Below is a small trained network, with its code and all its weights. Each question gives an input and a class and asks what happens when units are switched off, that is, made to give their printed mean instead of their output.

import numpy as np


def w(rows, s, z=0):
    codes = np.array(rows[::2]) - 128.0
    scale = np.full(codes.shape[1], s)
    scale[-1] = z or s
    return codes * scale


def f(y):
    return np.maximum(y, 0)


def log_softmax(a):
    a = a - a.max(-1, keepdims=True)
    return a - np.log(np.exp(a).sum(-1, keepdims=True))


def net(x, mask):
    res = np.array(x, float).reshape(1, 7) / 4 @ E
    y = f(res @ A[0][:, :-1].T + A[0][:, -1])
    res = res + np.where(mask, y, B[0][:, -1]) @ B[0][:, :-1]
    return log_softmax(res[-1] @ U[:, :-1].T + U[:, -1])


A, B = {}, {}
E = w([
[114,80,68,164,143],'x0',
[232,214,113,91,120],'x1',
[73,164,68,135,213],'x2',
[124,168,202,220,144],'x3',
[114,167,2,175,28],'x4',
[44,151,200,172,94],'x5',
[112,103,140,202,101],'x6',
],0.0083)
A[0] = w([
[151,141,84,128,158,82],'neuron 1',
[122,132,147,124,160,66],'neuron 2',
[141,36,107,125,125,213],'neuron 3',
[37,50,123,166,190,254],'neuron 4',
[160,77,142,63,88,237],'neuron 5',
[114,163,68,117,76,221],'neuron 6',
[183,127,122,78,184,163],'neuron 7',
[140,157,214,164,121,223],'neuron 8',
[66,175,106,166,84,191],'neuron 9',
[111,16,160,161,174,219],'neuron 10',
[182,167,150,150,107,227],'neuron 11',
[35,150,73,139,104,208],'neuron 12',
[166,137,56,145,58,232],'neuron 13',
[94,145,67,145,134,133],'neuron 14',
[111,198,85,163,103,210],'neuron 15',
[185,88,90,96,110,230],'neuron 16',
[154,138,161,75,247,188],'neuron 17',
],0.014,0.0041)
B[0] = w([
[201,139,107,166,146,162],'neuron 1',
[104,166,95,115,129,150],'neuron 2',
[99,186,134,102,85,190],'neuron 3',
[29,94,218,100,113,250],'neuron 4',
[129,217,134,131,74,202],'neuron 5',
[237,124,113,31,142,223],'neuron 6',
[168,212,100,129,205,209],'neuron 7',
[189,79,154,227,72,240],'neuron 8',
[177,64,216,107,130,221],'neuron 9',
[57,141,230,147,63,227],'neuron 10',
[217,109,41,207,127,213],'neuron 11',
[106,62,189,53,150,227],'neuron 12',
[234,139,90,46,150,242],'neuron 13',
[132,113,140,118,145,184],'neuron 14',
[190,2,152,73,189,221],'neuron 15',
[85,241,35,65,134,208],'neuron 16',
[80,204,224,194,201,248],'neuron 17',
],0.0079,0.012)
U = w([
[195,91,32,132,200,2],'0',
[42,63,163,176,40,131],'1',
[165,2,134,81,178,222],'2',
[118,161,148,157,218,212],'3',
[158,157,53,51,80,26],'4',
[197,91,125,241,29,144],'5',
],0.0092,0.0023)

Each question gives the input, the list of numbers given to net, and the class t.
The units are the neurons (one row each of A and B). Each row of codes is followed by its name. A weight is (code - 128) times the scale printed after its matrix; where a second scale follows, it is the last column's (A, B and U).
mask holds one flag per neuron, in row order. A switched-off neuron (its flag False) gives its mean, the last column of its row in B, instead of its output. The means were averaged over made-up inputs and are rounded, as every weight is.
A unit's drop is (log p(t) with every unit on - log p(t) with that unit switched off) / (log p(t) with every unit on - log p(t) with every unit switched off).
The circuit of an input: a set's keep is (log p(t) with only the set's units on - log p(t) with every unit switched off) / (log p(t) with every unit on - log p(t) with every unit switched off). Starting from the 12 units with the biggest drops (on a tie, the unit counted first), units are removed one at a time, each time the one whose removal leaves the highest keep (on an exact tie, the one counted first), for as long as the keep stays at least 0.8.
circuit, biggest first: the units of the circuit, biggest drop first
k most important neurons: the k neurons with the biggest drops, biggest first
drop when u is switched off: that unit's drop, to one decimal
input [-8,-6,-6,5,-1,0,3], class 5: circuit, biggest first	neuron 8
input [-2,2,-3,-4,0,5,-3], class 4: circuit, biggest first	neuron 17; neuron 15
input [-2,-6,8,7,3,1,-1], class 2: 3 most important neurons	neuron 15; neuron 12; neuron 9
input [0,-1,-5,7,6,1,-1], class 2: circuit, biggest first	neuron 15; neuron 9
input [0,8,-7,6,0,-8,-3], class 0: circuit, biggest first	neuron 11; neuron 7
input [3,-1,-3,7,-2,-7,6], class 1: circuit, biggest first	neuron 10; neuron 13
input [-5,-8,-7,6,0,-5,1], class 1: 2 most important neurons	neuron 10; neuron 13
input [-7,1,-2,-6,1,8,3], class 5: circuit, biggest first	neuron 4; neuron 8; neuron 16
input [0,0,-6,3,-6,-8,3], class 3: 2 most important neurons	neuron 17; neuron 7
input [-2,-2,-1,-7,-1,5,-8], class 3: 2 most important neurons	neuron 13; neuron 6
input [7,5,-5,7,-6,-7,3], class 3: 4 most important neurons	neuron 17; neuron 7; neuron 16; neuron 9
input [-5,-2,-8,-3,6,3,4], class 4: 3 most important neurons	neuron 5; neuron 13; neuron 4
input [-8,7,3,2,-7,2,8], class 5: 2 most important neurons	neuron 8; neuron 11
input [4,8,-7,-7,6,8,5], class 4: most important neuron	neuron 16
input [0,1,-1,-8,-2,-3,-6], class 4: 2 most important neurons	neuron 16; neuron 5
input [-3,-8,0,-6,-5,-7,3], class 1: drop when neuron 10 is switched off	0.2
input [3,5,-5,5,3,-4,-2], class 0: drop when neuron 4 is switched off	0.1
input [-4,0,-5,5,-3,8,6], class 5: drop when neuron 8 is switched off	0.6
